Here is a tiny trained network, its code and every weight. The questions are about switching its units off for an input and a class, where a switched-off unit gives its printed mean instead of its output.

import numpy as np


def w(rows, s, z=0):
    codes = np.array(rows[::2]) - 128.0
    scale = np.full(codes.shape[1], s)
    scale[-1] = z or s
    return codes * scale


def norm(h):
    return h / np.sqrt((h * h).mean(-1, keepdims=True) + 1e-5)


def f(y):
    return np.maximum(y, 0)


def log_softmax(a):
    a = a - a.max(-1, keepdims=True)
    return a - np.log(np.exp(a).sum(-1, keepdims=True))


def net(x, mask):
    res = np.array(x, float).reshape(1, 5) / 4 @ E
    u = 0
    for l in range(3):
        y = f(norm(res) @ A[l][:, :-1].T + A[l][:, -1])
        res = res + np.where(mask[u : u + 4], y, B[l][:, -1]) @ B[l][:, :-1]
        u += 4
    return log_softmax(norm(res)[-1] @ U[:, :-1].T + U[:, -1])


A, B = {}, {}
E = w([
[193,117,50,16,175,58,172,129,77],'x0',
[180,194,43,206,60,100,219,89,157],'x1',
[174,4,92,143,199,173,52,87,154],'x2',
[60,105,16,64,138,179,176,141,163],'x3',
[74,203,188,162,151,24,76,204,207],'x4',
],0.0034)
A[0] = w([
[169,68,148,254,139,151,55,65,158,62],'0.n1',
[83,35,164,158,170,181,7,136,184,59],'0.n2',
[166,34,126,189,150,203,101,74,123,2],'0.n3',
[108,96,220,179,141,157,25,135,148,28],'0.n4',
],0.0099,0.0039)
B[0] = w([
[254,75,127,192,91,114,103,181,98,220],'0.n1',
[75,160,98,135,196,143,99,211,67,253],'0.n2',
[93,186,91,77,40,178,89,119,173,202],'0.n3',
[92,72,175,88,188,113,217,140,172,238],'0.n4',
],0.0083,0.0079)
A[1] = w([
[86,67,217,93,167,178,114,124,97,6],'1.n1',
[142,61,80,28,208,85,126,82,108,8],'1.n2',
[104,119,253,197,179,71,133,88,163,55],'1.n3',
[150,127,115,43,138,107,6,107,132,58],'1.n4',
],0.013,0.0019)
B[1] = w([
[55,107,211,152,195,142,144,126,26,251],'1.n1',
[189,38,152,78,7,133,62,255,147,253],'1.n2',
[103,254,42,175,52,150,94,16,199,237],'1.n3',
[102,170,92,230,227,91,219,25,179,207],'1.n4',
],0.0066,0.0065)
A[2] = w([
[133,130,176,185,79,180,75,79,119,29],'2.n1',
[142,148,139,75,102,64,179,149,111,6],'2.n2',
[148,96,72,153,125,218,111,109,71,56],'2.n3',
[129,75,117,81,108,180,165,2,124,45],'2.n4',
],0.016,0.0012)
B[2] = w([
[116,150,184,95,85,54,2,89,84,226],'2.n1',
[57,141,62,148,193,159,102,144,204,234],'2.n2',
[63,164,124,60,64,71,190,45,208,254],'2.n3',
[202,43,166,142,187,210,251,90,53,188],'2.n4',
],0.0068,0.0057)
U = w([
[246,100,159,190,163,74,97,133,126,95],'0',
[200,142,128,106,187,130,125,107,68,1],'1',
[135,203,153,153,50,96,87,38,130,152],'2',
[172,49,97,89,78,131,100,191,166,139],'3',
[166,86,124,90,119,167,223,45,114,120],'4',
[79,101,202,135,228,143,121,188,47,160],'5',
[58,180,63,116,162,142,155,134,185,139],'6',
],0.011,0.0082)

Each question gives the input, the list of numbers given to net, and the class t.
The units are the neurons (one row each of A and B). Each row of codes is followed by its name. A weight is (code - 128) times the scale printed after its matrix; where a second scale follows, it is the last column's (A, B and U).
mask holds one flag per neuron, layer by layer. A switched-off neuron (its flag False) gives its mean, the last column of its row in B, instead of its output. The means were averaged over made-up inputs and are rounded, as every weight is.
A unit's drop is (log p(t) with every unit on - log p(t) with that unit switched off) / (log p(t) with every unit on - log p(t) with every unit switched off).
The circuit of an input: a set's keep is (log p(t) with only the set's units on - log p(t) with every unit switched off) / (log p(t) with every unit on - log p(t) with every unit switched off). Starting from all 12 units, units are removed one at a time, each time the one whose removal leaves the highest keep (on an exact tie, the one counted first), for as long as the keep stays at least 0.8.
circuit, biggest first: the units of the circuit, biggest drop first
most important unit: the unit with the biggest drop
top k neurons: the k neurons with the biggest drops, biggest first
top k neurons in layer l: the k neurons of layer l with the biggest drops, biggest first
input [0,-8,5,8,-4], class 6: circuit, biggest first => 0.n2, 2.n3
input [-2,0,2,6,3], class 5: top 4 neurons => 1.n3, 0.n3, 0.n2, 0.n1
input [-4,3,1,-1,-2], class 2: most important unit => 0.n3
input [-5,2,-4,5,5], class 2: circuit, biggest first => 0.n2, 0.n4
input [3,-7,-6,-2,7], class 2: circuit, biggest first => 1.n3, 0.n2
input [6,-8,-3,5,-6], class 3: top 2 neurons => 1.n2, 0.n2
input [7,0,-6,0,-3], class 3: top 2 neurons => 1.n2, 0.n3
input [-8,2,5,-6,-8], class 3: top 3 neurons in layer 1 => 1.n3, 1.n4, 1.n1
input [1,6,5,3,-3], class 4: circuit, biggest first => 2.n4, 0.n2
input [3,7,6,-3,4], class 0: top 2 neurons => 1.n3, 0.n3
input [-6,2,5,-1,-2], class 3: circuit, biggest first => 0.n1, 0.n3
input [8,-2,0,2,5], class 3: top 2 neurons in layer 0 => 0.n3, 0.n2
input [-6,-3,-6,-1,5], class 2: top 3 neurons => 1.n3, 0.n2, 2.n1
input [1,4,5,5,0], class 4: circuit, biggest first => 0.n2, 2.n4
input [-1,0,3,0,6], class 5: top neuron => 0.n2
input [7,-6,-2,-2,4], class 6: top 4 neurons => 1.n4, 0.n2, 0.n4, 0.n1
input [7,-6,1,-8,4], class 2: top 3 neurons in layer 2 => 2.n1, 2.n4, 2.n2
input [5,-3,-3,-8,-8], class 4: top 4 neurons => 0.n4, 1.n4, 0.n2, 2.n4
input [8,-8,4,3,-3], class 3: top 2 neurons => 1.n2, 0.n4
input [1,-4,-8,-8,-2], class 2: circuit, biggest first => 0.n2
input [2,6,7,3,6], class 3: top 3 neurons => 1.n3, 1.n4, 1.n1
input [1,4,1,4,-4], class 4: top 3 neurons => 0.n2, 0.n4, 2.n4
input [-6,1,1,-6,1], class 0: top 2 neurons => 0.n1, 1.n3
input [-5,-4,7,5,-5], class 6: top 3 neurons => 0.n3, 0.n2, 2.n3
input [6,7,-7,-7,3], class 6: top 2 neurons in layer 2 => 2.n2, 2.n1
input [7,-7,8,1,-3], class 6: top 3 neurons in layer 0 => 0.n3, 0.n4, 0.n2
input [-2,1,5,7,8], class 5: top neuron in layer 1 => 1.n3
input [7,8,0,3,-6], class 3: top 2 neurons => 1.n2, 0.n3
input [-4,3,0,6,-6], class 4: top 2 neurons in layer 0 => 0.n2, 0.n1
input [4,-4,2,3,-5], class 4: top 2 neurons => 1.n4, 0.n4
